[[  2  -1 -17   0]
 [-26  26   6  -8]]
|
[ 2 26]

[[-18 -10  12  31]
 [  2 -34 -33  31]
 [  2  20  23 -34]
 [ 21 -13   8  24]]
|
[-18 -34  23  24]

[[  2  -1  -2  -7 -14]
 [ 18   7 -13 -10  -5]
 [-26  -4  15   0 -14]
 [ -2  -9  -6   2  -4]
 [ -3  -9 -10  -6 -10]]
|
[  2   7  15   2 -10]

[[ -5   7 -18 -12  27]
 [ -3  -1  -1   0   4]]
|
[-5 -1]

[[ -3  11 -24   2]
 [  2 -11  27  -9]
 [  2 -11  27 -12]
 [ -6  15 -33  11]]
|
[ -3 -11  27  11]

[[ 15 -28   4   1   9]
 [-22  -7   5  -8 -11]
 [-17   3 -15  -5  12]
 [ -8   0 -30   5  13]]
|
[ 15  -7 -15   5]

[[-33   2]
 [  1  -2]
 [-16   5]]
|
[-33  -2]
---
[[ -3 -25   7   7]
 [ -1   0 -33   0]
 [  2  -8   0   8]]
|
[[ -3 -25]
 [ -1   0]
 [  2  -8]]

[[-33 -30  28  10]
 [ 10 -15 -10  23]
 [ -2  -2   4   2]]
|
[[-33 -30]
 [ 10 -15]
 [ -2  -2]]

[[ 19 -32 -14 -10]
 [ 13 -32 -14 -10]
 [ 19 -14 -14 -10]
 [ 19 -32 -14 -10]
 [ 19 -32 -14 -10]]
|
[[ 19 -32]
 [ 13 -32]
 [ 19 -14]]

[[10 -1 -2]
 [ 9  6  1]
 [-2  5 17]
 [31 16 -7]]
|
[[10 -1]
 [ 9  6]
 [-2  5]]

[[ 31  14  12  25  20]
 [ -5  -8   4  25 -13]
 [  1 -17  -3 -16 -17]]
|
[[ 31  14]
 [ -5  -8]
 [  1 -17]]

[[ -4 -26  13   0]
 [  1 -11 -27  -6]
 [  2 -25  -1 -16]]
|
[[ -4 -26]
 [  1 -11]
 [  2 -25]]

[[-12 -12]
 [  8  -5]
 [  4  -8]
 [-31  12]]
|
[[-12 -12]
 [  8  -5]
 [  4  -8]]
---
[[  0  22   1 -17  -9 -23   9]
 [ 19  -9  -3  12  25 -24  -6]
 [  5  15 -23  27   5   1 -18]
 [-26 -26  11 -12   6   4 -15]
 [-24  -2  -6 -11  22  19  13]
 [ 11 -13 -15 -27  13   7  -3]
 [-23   8  27 -21  -2 -19  20]
 [ 26 -25  21  13 -17   8   7]
 [ 19   4 -18  11 -27   4 -24]]
|
[[  9 -23  -9 -17   1  22   0]
 [ -6 -24  25  12  -3  -9  19]
 [-18   1   5  27 -23  15   5]
 [-15   4   6 -12  11 -26 -26]
 [ 13  19  22 -11  -6  -2 -24]
 [ -3   7  13 -27 -15 -13  11]
 [ 20 -19  -2 -21  27   8 -23]
 [  7   8 -17  13  21 -25  26]
 [-24   4 -27  11 -18   4  19]]

[[ -4   5   4  -6   0  -6  -1   0]
 [  0  -1  -3  -2   1  11 -11  -2]
 [ -7   8   2 -16   1  -5   2  10]
 [  5  -6  -2  10  -8  32  -9 -10]
 [ -5  -6   4  -6  -1  -4  12  -7]
 [  1   2   2   1   1  -1   1  -2]
 [-10  -4  13  -5   5   3  15  -5]
 [ 13 -16  -5  15   1  15   0  -9]
 [ -5   4  -2 -10  -7   3   4  -4]
 [ -6  12  -2  -8 -24   7   6  -5]]
|
[[  0  -1  -6   0  -6   4   5  -4]
 [ -2 -11  11   1  -2  -3  -1   0]
 [ 10   2  -5   1 -16   2   8  -7]
 [-10  -9  32  -8  10  -2  -6   5]
 [ -7  12  -4  -1  -6   4  -6  -5]
 [ -2   1  -1   1   1   2   2   1]
 [ -5  15   3   5  -5  13  -4 -10]
 [ -9   0  15   1  15  -5 -16  13]
 [ -4   4   3  -7 -10  -2   4  -5]
 [ -5   6   7 -24  -8  -2  12  -6]]

[[ -8  -2 -18   9]
 [  1   6   3  -2]
 [  5  12  -4 -17]
 [ -2  -2  16  10]
 [  1 -23  17  -1]
 [ -6   2 -17 -23]
 [ -2 -30   6 -23]
 [  2 -30 -11   2]
 [  1  12 -14   1]
 [ -5 -12 -17  15]
 [  4  -3  17  16]
 [  1 -12 -18  16]]
|
[[  9 -18  -2  -8]
 [ -2   3   6   1]
 [-17  -4  12   5]
 [ 10  16  -2  -2]
 [ -1  17 -23   1]
 [-23 -17   2  -6]
 [-23   6 -30  -2]
 [  2 -11 -30   2]
 [  1 -14  12   1]
 [ 15 -17 -12  -5]
 [ 16  17  -3   4]
 [ 16 -18 -12   1]]

[[  4   2  -3  -1   5  -3   0  -1  -6  -3   0]
 [ -4  -2  -3   1   2   3   3   3  -1   0   1]
 [ -3  13 -22   7 -17   0 -16   8  12 -25   0]
 [ 11  14  -5  -4  -1  -7  -7   4  -4  -3  -2]
 [  2  -4   7   9  -2   0  -2 -14  -2  19  21]]
|
[[  0  -3  -6  -1   0  -3   5  -1  -3   2   4]
 [  1   0  -1   3   3   3   2   1  -3  -2  -4]
 [  0 -25  12   8 -16   0 -17   7 -22  13  -3]
 [ -2  -3  -4   4  -7  -7  -1  -4  -5  14  11]
 [ 21  19  -2 -14  -2   0  -2   9   7  -4   2]]

[[-12   4   0   5   3  -3]
 [ -7  -6  17 -23   6 -18]
 [ -2  10 -20  27   3  12]
 [ 13   7  29  12   3  20]
 [  1  24  -1  31   3  20]
 [ -1  -1 -27  -3   0 -12]
 [  9  -5   1  -8   1  -1]
 [ -3  11   2  23   0   4]
 [  5  13 -13  12   5  10]]
|
[[ -3   3   5   0   4 -12]
 [-18   6 -23  17  -6  -7]
 [ 12   3  27 -20  10  -2]
 [ 20   3  12  29   7  13]
 [ 20   3  31  -1  24   1]
 [-12   0  -3 -27  -1  -1]
 [ -1   1  -8   1  -5   9]
 [  4   0  23   2  11  -3]
 [ 10   5  12 -13  13   5]]

[[-15  21  10 -31]
 [  2 -13 -19   7]
 [ -6   0 -19 -18]
 [  0  -6  35  22]
 [ -2   6   6  -7]
 [  6  -8   3  16]
 [ -2  11  -2  -1]
 [ -3 -10  -6 -11]
 [  2   0   2  -7]
 [ -3   3  -1  -1]
 [  0  17  -2   6]
 [ -2  -2 -14 -11]]
|
[[-31  10  21 -15]
 [  7 -19 -13   2]
 [-18 -19   0  -6]
 [ 22  35  -6   0]
 [ -7   6   6  -2]
 [ 16   3  -8   6]
 [ -1  -2  11  -2]
 [-11  -6 -10  -3]
 [ -7   2   0   2]
 [ -1  -1   3  -3]
 [  6  -2  17   0]
 [-11 -14  -2  -2]]
